Here is a tiny trained network, its code and every weight. The questions are about switching its units off for an input and a class, where a switched-off unit gives its printed mean instead of its output.

import numpy as np


def w(rows, s, z=0):
    codes = np.array(rows[::2]) - 128.0
    scale = np.full(codes.shape[1], s)
    scale[-1] = z or s
    return codes * scale


def norm(h):
    return h / np.sqrt((h * h).mean(-1, keepdims=True) + 1e-5)


def f(y):
    return y / 2 * (1 + np.tanh(0.7978845608 * (y + 0.044715 * y**3)))


def log_softmax(a):
    a = a - a.max(-1, keepdims=True)
    return a - np.log(np.exp(a).sum(-1, keepdims=True))


def net(x, mask):
    res = np.array(x, float).reshape(1, 7) / 4 @ E
    u = 0
    for l in range(3):
        y = f(norm(res) @ A[l][:, :-1].T + A[l][:, -1])
        res = res + np.where(mask[u : u + 5], y, B[l][:, -1]) @ B[l][:, :-1]
        u += 5
    return log_softmax(norm(res)[-1] @ U[:, :-1].T + U[:, -1])


A, B = {}, {}
E = w([
[88,67,97,198,78,176,172,133,109,169],'x0',
[22,181,218,133,166,173,167,154,202,139],'x1',
[130,127,132,131,131,125,139,128,127,125],'x2',
[131,143,119,84,153,133,120,197,102,253],'x3',
[142,143,122,165,189,191,115,95,99,120],'x4',
[128,131,127,129,127,127,126,123,127,130],'x5',
[99,94,89,79,185,158,144,172,87,64],'x6',
],0.0026)
A[0] = w([
[45,138,222,129,166,119,119,163,148,118,252],'L0N1',
[179,195,199,216,72,103,73,74,141,210,76],'L0N2',
[183,140,138,193,227,253,81,65,105,147,138],'L0N3',
[177,55,64,96,113,89,71,84,100,141,173],'L0N4',
[140,193,149,189,55,81,86,61,162,172,133],'L0N5',
],0.0036,0.0024)
B[0] = w([
[153,115,77,101,91,86,122,41,48,180,253],'L0N1',
[97,110,48,81,197,172,185,254,79,26,180],'L0N2',
[126,64,225,54,31,21,139,183,166,124,206],'L0N3',
[87,175,218,122,133,117,129,76,78,194,204],'L0N4',
[69,97,115,92,121,160,88,137,73,96,180],'L0N5',
],0.0042,0.0031)
A[1] = w([
[63,172,104,81,88,92,124,75,56,182,237],'L1N1',
[199,255,121,103,179,90,44,141,200,96,81],'L1N2',
[141,164,118,29,172,133,80,108,133,96,177],'L1N3',
[43,183,136,119,185,126,175,120,205,151,61],'L1N4',
[79,193,158,148,177,164,152,112,183,127,1],'L1N5',
],0.0043,0.00096)
B[1] = w([
[146,123,212,152,151,110,152,142,127,71,255],'L1N1',
[179,7,96,226,67,255,187,112,111,220,156],'L1N2',
[58,109,102,176,56,141,160,184,111,137,183],'L1N3',
[116,177,163,133,106,161,75,57,24,131,142],'L1N4',
[75,175,91,185,183,98,16,72,117,185,113],'L1N5',
],0.0042,0.0047)
A[2] = w([
[254,156,32,165,119,56,51,136,29,106,102],'L2N1',
[183,103,31,115,103,98,97,104,106,159,78],'L2N2',
[142,154,145,112,147,118,111,139,111,208,80],'L2N3',
[156,148,118,187,72,136,70,68,191,12,254],'L2N4',
[151,158,131,74,165,146,106,188,120,231,106],'L2N5',
],0.0038,0.00055)
B[2] = w([
[18,197,149,113,137,139,99,67,128,152,185],'L2N1',
[25,145,159,150,176,205,153,72,198,127,87],'L2N2',
[133,106,113,158,103,145,111,45,201,61,178],'L2N3',
[195,159,84,158,201,120,129,195,191,155,254],'L2N4',
[176,147,79,202,169,100,117,113,210,2,232],'L2N5',
],0.0051,0.0012)
U = w([
[74,233,181,132,148,133,75,3,87,173,136],'0',
[172,121,147,140,129,119,140,155,121,116,253],'1',
[152,107,151,139,127,115,141,153,126,115,216],'2',
[152,71,66,189,93,218,146,120,142,219,63],'3',
[182,163,61,167,210,112,92,118,237,83,44],'4',
[80,142,58,48,175,169,104,173,78,102,86],'5',
[165,113,176,42,74,71,111,159,191,161,14],'6',
],0.0075,0.0028)

Each question gives the input, the list of numbers given to net, and the class t.
The units are the neurons (one row each of A and B). Each row of codes is followed by its name. A weight is (code - 128) times the scale printed after its matrix; where a second scale follows, it is the last column's (A, B and U).
mask holds one flag per neuron, layer by layer. A switched-off neuron (its flag False) gives its mean, the last column of its row in B, instead of its output. The means were averaged over made-up inputs and are rounded, as every weight is.
A unit's drop is (log p(t) with every unit on - log p(t) with that unit switched off) / (log p(t) with every unit on - log p(t) with every unit switched off).
The circuit of an input: a set's keep is (log p(t) with only the set's units on - log p(t) with every unit switched off) / (log p(t) with every unit on - log p(t) with every unit switched off). Starting from the 12 units with the biggest drops (on a tie, the unit counted first), units are removed one at a time, each time the one whose removal leaves the highest keep (on an exact tie, the one counted first), for as long as the keep stays at least 0.8.
circuit, biggest first: the units of the circuit, biggest drop first
unit that matters most: the unit with the biggest drop
top k neurons: the k neurons with the biggest drops, biggest first
top k neurons in layer l: the k neurons of layer l with the biggest drops, biggest first
drop when u is switched off: that unit's drop, to one decimal
input [1,-1,-2,7,-1,-6,-1], class 4: circuit, biggest first	L2N5, L0N3
input [4,4,-4,-6,0,0,-5], class 4: unit that matters most	L2N4
input [-5,-8,0,-3,-8,-4,2], class 0: top 3 neurons	L2N1, L0N3, L2N2
input [-8,-1,-5,1,-2,-5,-6], class 3: top 2 neurons	L1N2, L0N3
input [-5,-7,1,-8,-4,-5,-8], class 4: top 2 neurons	L2N4, L0N1
input [-4,-8,-6,-1,-8,2,5], class 0: top 2 neurons	L2N1, L0N3
input [1,4,-6,1,7,0,6], class 6: circuit, biggest first	L0N3, L0N2
input [-8,-4,3,-8,-4,-7,-5], class 3: circuit, biggest first	L1N2, L0N3, L0N1
input [-7,2,2,8,-3,4,6], class 4: circuit, biggest first	L2N5, L0N3
input [-3,2,0,-8,3,-6,-6], class 4: top 3 neurons	L2N4, L1N1, L0N4
input [-3,3,-4,-7,-6,-2,-7], class 4: top 2 neurons	L2N4, L0N3
input [8,8,-8,3,0,7,-6], class 0: top 4 neurons in layer 1	L1N4, L1N2, L1N3, L1N5
input [5,-8,5,-8,7,8,6], class 0: top 3 neurons	L2N1, L1N1, L0N4
input [1,-7,0,7,7,6,2], class 0: top 2 neurons	L2N1, L2N4
input [-2,-7,-2,2,-1,2,-7], class 0: circuit, biggest first	L2N1
input [-6,-1,3,-3,-4,6,-7], class 5: circuit, biggest first	L0N2, L0N5
input [-3,-4,-5,-6,-4,-4,-1], class 4: top 3 neurons	L2N4, L0N3, L0N1
input [4,8,-7,-1,-8,-6,-8], class 0: circuit, biggest first	L0N3, L1N4
input [-3,5,6,-5,-6,1,-7], class 5: top 2 neurons in layer 0	L0N2, L0N5
input [-1,-8,8,5,-1,7,-4], class 0: top neuron	L2N1
input [4,-4,0,-7,0,-5,-5], class 4: top 3 neurons in layer 1	L1N3, L1N2, L1N1
input [6,-4,-5,8,0,-3,-1], class 4: top 2 neurons in layer 1	L1N2, L1N3
input [-5,-1,1,1,-1,-4,-1], class 3: top 2 neurons	L1N2, L0N3
input [-8,-5,2,1,-4,2,-4], class 3: circuit, biggest first	L1N2, L0N3
input [0,2,-1,7,0,1,-5], class 4: top 2 neurons in layer 2	L2N5, L2N3
input [-8,-2,-1,-5,-1,-4,2], class 3: drop when L1N2 is switched off	0.9
input [0,-1,-5,-5,6,0,-5], class 6: drop when L0N5 is switched off	-0.1
input [0,8,8,7,0,-5,-1], class 0: unit that matters most	L1N4
input [-8,-2,-3,4,1,4,-1], class 3: drop when L1N2 is switched off	1.1
